Here is a tiny trained network, its code and every weight. The questions are about switching its units off for an input and a target symbol, where a switched-off unit gives its printed mean instead of its output.

import numpy as np


def w(rows, s, z=0):
    codes = np.array(rows[::2]) - 128.0
    scale = np.full(codes.shape[1], s)
    scale[-1] = z or s
    return codes * scale


def softmax(a):
    e = np.exp(a - a.max(-1, keepdims=True))
    return e / e.sum(-1, keepdims=True)


def log_softmax(a):
    a = a - a.max(-1, keepdims=True)
    return a - np.log(np.exp(a).sum(-1, keepdims=True))


def net(x, mask):
    ids = ['βγδεζηλμξστψω'.index(c) for c in x.split()]
    T = len(ids)
    res = E[ids] + P[:T]
    u = 0
    for l in range(3):
        r = res
        for j in range(2):
            rows = slice(4 * j, 4 * j + 4)
            q, k, v = (r @ M[l][rows].T for M in (Q, K, V))
            z = softmax(np.where(np.tri(T) > 0, q @ k.T / 4**0.5, -1e9)) @ v
            o = O[l][rows]
            res = res + np.where(mask[u + j], z, o[:, -1]) @ o[:, :-1]
        u += 2
    return log_softmax(res[-1] @ U[:, :-1].T + U[:, -1])


Q, K, V, O = {}, {}, {}, {}
E = w([
[160,133,127,160,185,131,140],'β',
[139,150,147,110,119,146,112],'γ',
[90,140,151,100,73,140,126],'δ',
[127,108,91,143,141,156,214],'ε',
[135,175,66,98,90,157,148],'ζ',
[129,128,9,168,109,143,221],'η',
[172,118,179,106,238,223,179],'λ',
[78,153,136,107,79,67,57],'μ',
[140,134,132,134,103,143,51],'ξ',
[44,88,225,153,158,211,179],'σ',
[109,67,187,96,105,94,86],'τ',
[161,99,177,209,166,153,82],'ψ',
[240,202,76,228,147,242,74],'ω',
],0.015)
P = w([
[148,222,192,175,97,95,115],'0',
[74,139,65,130,140,111,72],'1',
[102,169,131,141,113,138,103],'2',
[205,196,190,166,124,74,126],'3',
[94,79,54,134,144,146,120],'4',
[123,197,89,139,129,146,108],'5',
[245,177,167,186,142,99,135],'6',
[117,75,73,120,165,170,106],'7',
[100,199,81,124,106,170,150],'8',
[195,143,189,105,134,94,196],'9',
],0.012)
Q[0] = w([
[113,170,77,152,165,109,174],'0.h1',
[110,121,57,2,172,188,82],'0.h1',
[115,117,133,129,143,117,37],'0.h1',
[231,171,98,182,107,138,246],'0.h1',
[40,130,112,90,190,207,44],'0.h2',
[176,195,159,169,191,121,177],'0.h2',
[81,42,119,174,213,62,71],'0.h2',
[90,169,149,91,81,71,248],'0.h2',
],0.0072)
K[0] = w([
[107,185,122,109,118,136,168],'0.h1',
[80,172,47,1,176,189,66],'0.h1',
[111,112,150,129,91,102,121],'0.h1',
[185,143,204,96,75,165,205],'0.h1',
[157,127,205,179,204,106,70],'0.h2',
[161,168,110,153,181,169,174],'0.h2',
[90,67,179,217,68,110,101],'0.h2',
[70,190,139,53,125,79,223],'0.h2',
],0.008)
V[0] = w([
[181,75,166,130,116,116,166],'0.h1',
[165,111,184,173,112,157,182],'0.h1',
[119,104,73,111,172,153,105],'0.h1',
[147,96,122,192,107,102,119],'0.h1',
[144,212,150,139,171,150,193],'0.h2',
[148,72,107,101,91,48,183],'0.h2',
[103,76,109,159,139,157,147],'0.h2',
[108,169,218,136,108,41,2],'0.h2',
],0.0094)
O[0] = w([
[129,101,255,123,138,229,93,104],'0.h1',
[151,110,192,165,156,66,31,169],'0.h1',
[170,17,98,148,139,231,173,106],'0.h1',
[78,137,175,143,100,114,117,131],'0.h1',
[81,185,94,186,165,18,102,206],'0.h2',
[166,112,161,95,89,97,57,1],'0.h2',
[136,155,78,145,74,160,23,117],'0.h2',
[161,96,54,156,104,115,134,145],'0.h2',
],0.0071,0.0093)
Q[1] = w([
[136,53,111,135,187,172,116],'1.h1',
[118,82,86,172,167,98,178],'1.h1',
[171,52,163,68,65,116,101],'1.h1',
[2,144,100,143,136,164,136],'1.h1',
[93,46,80,179,191,146,120],'1.h2',
[241,171,121,81,139,64,118],'1.h2',
[204,95,152,198,84,118,146],'1.h2',
[146,110,73,116,105,75,120],'1.h2',
],0.008)
K[1] = w([
[76,90,161,254,80,134,167],'1.h1',
[149,149,241,153,42,165,95],'1.h1',
[90,65,124,151,107,41,110],'1.h1',
[208,135,158,136,202,228,222],'1.h1',
[53,125,218,26,184,159,178],'1.h2',
[233,140,132,108,117,81,45],'1.h2',
[101,67,39,103,125,118,73],'1.h2',
[231,98,149,28,74,113,130],'1.h2',
],0.0075)
V[1] = w([
[109,129,255,166,89,166,172],'1.h1',
[108,182,146,163,20,135,51],'1.h1',
[160,123,95,136,139,211,117],'1.h1',
[87,93,103,145,104,110,221],'1.h1',
[172,98,84,137,118,152,125],'1.h2',
[87,185,95,131,184,114,136],'1.h2',
[195,152,90,81,105,114,136],'1.h2',
[85,69,148,83,158,179,168],'1.h2',
],0.007)
O[1] = w([
[85,146,79,120,255,36,36,109],'1.h1',
[50,78,181,235,19,252,185,147],'1.h1',
[151,188,91,126,103,181,118,118],'1.h1',
[16,124,60,133,138,59,157,118],'1.h1',
[166,83,109,169,96,89,83,78],'1.h2',
[193,109,59,218,155,198,150,255],'1.h2',
[216,153,201,189,104,79,132,53],'1.h2',
[134,190,132,46,170,218,3,48],'1.h2',
],0.0061,0.0081)
Q[2] = w([
[91,88,47,69,150,152,110],'2.h1',
[98,255,59,204,116,139,80],'2.h1',
[132,123,35,201,101,119,180],'2.h1',
[98,167,188,180,117,62,200],'2.h1',
[144,143,193,132,149,54,94],'2.h2',
[188,85,121,130,198,80,151],'2.h2',
[187,125,175,133,95,59,84],'2.h2',
[211,186,238,111,96,131,160],'2.h2',
],0.0087)
K[2] = w([
[175,58,246,55,223,191,161],'2.h1',
[221,230,149,182,242,238,153],'2.h1',
[139,191,106,140,224,194,145],'2.h1',
[206,186,175,241,7,82,165],'2.h1',
[89,92,101,4,145,60,154],'2.h2',
[228,120,163,91,232,106,136],'2.h2',
[136,59,213,130,79,53,217],'2.h2',
[103,81,211,2,160,132,213],'2.h2',
],0.0066)
V[2] = w([
[195,57,142,135,167,157,186],'2.h1',
[124,112,106,157,147,89,100],'2.h1',
[135,205,138,132,72,121,133],'2.h1',
[162,90,88,171,38,119,66],'2.h1',
[203,63,171,106,85,162,126],'2.h2',
[117,120,73,151,144,114,81],'2.h2',
[2,99,70,112,111,121,203],'2.h2',
[188,229,58,194,144,173,149],'2.h2',
],0.0077)
O[2] = w([
[193,238,125,89,128,57,14,144],'2.h1',
[171,132,183,145,61,217,70,148],'2.h1',
[69,192,153,98,203,199,171,137],'2.h1',
[63,28,199,120,74,186,127,110],'2.h1',
[140,189,45,188,179,138,103,60],'2.h2',
[110,202,148,65,133,171,62,150],'2.h2',
[191,101,134,63,255,131,154,163],'2.h2',
[64,149,130,89,16,119,74,255],'2.h2',
],0.0057,0.021)
U = w([
[109,162,189,242,133,50,139,203],'β',
[197,164,198,134,118,180,138,232],'γ',
[166,151,176,109,128,197,134,142],'δ',
[136,138,154,107,148,182,117,104],'ε',
[157,155,92,126,125,193,175,19],'ζ',
[101,141,91,170,146,152,137,13],'η',
[154,219,111,113,160,110,93,63],'λ',
[124,112,80,159,125,111,126,53],'μ',
[205,74,49,185,101,201,99,187],'ξ',
[38,92,30,143,217,149,72,88],'σ',
[174,37,122,100,122,150,67,211],'τ',
[113,57,70,254,153,178,22,144],'ψ',
[73,167,121,161,81,207,74,4],'ω',
],0.0068,0.0045)

Each question gives the input, a string of symbols that net reads in full, and the target symbol t.
The units are the heads (4 rows each of Q, K, V and O). Each row of codes is followed by its name. A weight is (code - 128) times the scale printed after its matrix; where a second scale follows, it is the last column's (O and U).
mask holds one flag per head, layer by layer. A switched-off head (its flag False) gives its mean, the last column of its rows in O, instead of its output. The means were averaged over made-up inputs and are rounded, as every weight is.
A unit's drop is (log p(t) with every unit on - log p(t) with that unit switched off) / (log p(t) with every unit on - log p(t) with every unit switched off).
The circuit of an input: a set's keep is (log p(t) with only the set's units on - log p(t) with every unit switched off) / (log p(t) with every unit on - log p(t) with every unit switched off). Starting from all 6 units, units are removed one at a time, each time the one whose removal leaves the highest keep (on an exact tie, the one counted first), for as long as the keep stays at least 0.8.
circuit, biggest first: the units of the circuit, biggest drop first
unit that matters most: the unit with the biggest drop
which heads matter: for each layer, one digit per head in row order, 1 if its drop is at least 0.15 and else 0, layers parted by /
input ξ μ τ ω ψ γ ζ, target β: circuit, biggest first => 1.h2
input σ ψ σ ψ σ ξ σ μ, target σ: which heads matter => 10 / 11 / 00
input ω μ β, target ω: which heads matter => 00 / 00 / 11
input σ μ μ β σ ξ τ ξ ω λ, target β: circuit, biggest first => 2.h2; 0.h2
input σ η σ λ, target β: circuit, biggest first => 2.h2; 0.h1
input σ η ω ω ω σ μ ω ξ, target ω: which heads matter => 00 / 10 / 01
input ε ζ μ δ μ σ ω ζ μ, target ω: which heads matter => 10 / 00 / 01
input σ ξ σ ε ζ, target σ: which heads matter => 10 / 11 / 01
input ξ σ γ ψ μ λ σ ω ζ, target ω: which heads matter => 01 / 10 / 01
input τ ε δ σ ε λ, target λ: circuit, biggest first => 2.h1; 1.h1
input ξ σ β ω σ, target ω: which heads matter => 00 / 00 / 01
input ω ξ λ σ δ ζ, target λ: which heads matter => 11 / 10 / 10
input ω δ ψ ω ω λ γ, target β: which heads matter => 10 / 01 / 00
input ω ξ ξ β λ δ ζ ξ σ, target λ: which heads matter => 10 / 11 / 10
input σ δ γ σ δ ξ ω, target β: which heads matter => 10 / 01 / 00
input σ τ σ β σ σ ξ σ σ ε, target β: unit that matters most => 0.h2
input ξ λ ξ, target λ: which heads matter => 10 / 10 / 10
input ξ σ τ η, target β: circuit, biggest first => 1.h2; 0.h2
input δ μ σ δ ξ ω ξ λ γ, target λ: circuit, biggest first => 1.h1; 0.h1; 2.h1
input λ σ ψ σ σ ω λ τ, target ω: circuit, biggest first => 2.h2
input σ β ω, target ω: which heads matter => 01 / 10 / 01
input γ μ ξ δ ξ δ ξ ζ ζ, target ζ: circuit, biggest first => 0.h1; 1.h1
input β τ γ β σ σ σ β τ ζ, target β: which heads matter => 01 / 01 / 01
input η ζ ω ζ λ η, target λ: circuit, biggest first => 1.h1; 0.h1; 0.h2; 2.h1
input ξ σ β σ ψ ξ η, target β: circuit, biggest first => 1.h2; 0.h1
input ω ξ λ δ γ ζ β τ, target τ: circuit, biggest first => 0.h2; 2.h1
input σ β ξ ξ ξ ω ζ ξ, target ω: unit that matters most => 2.h2
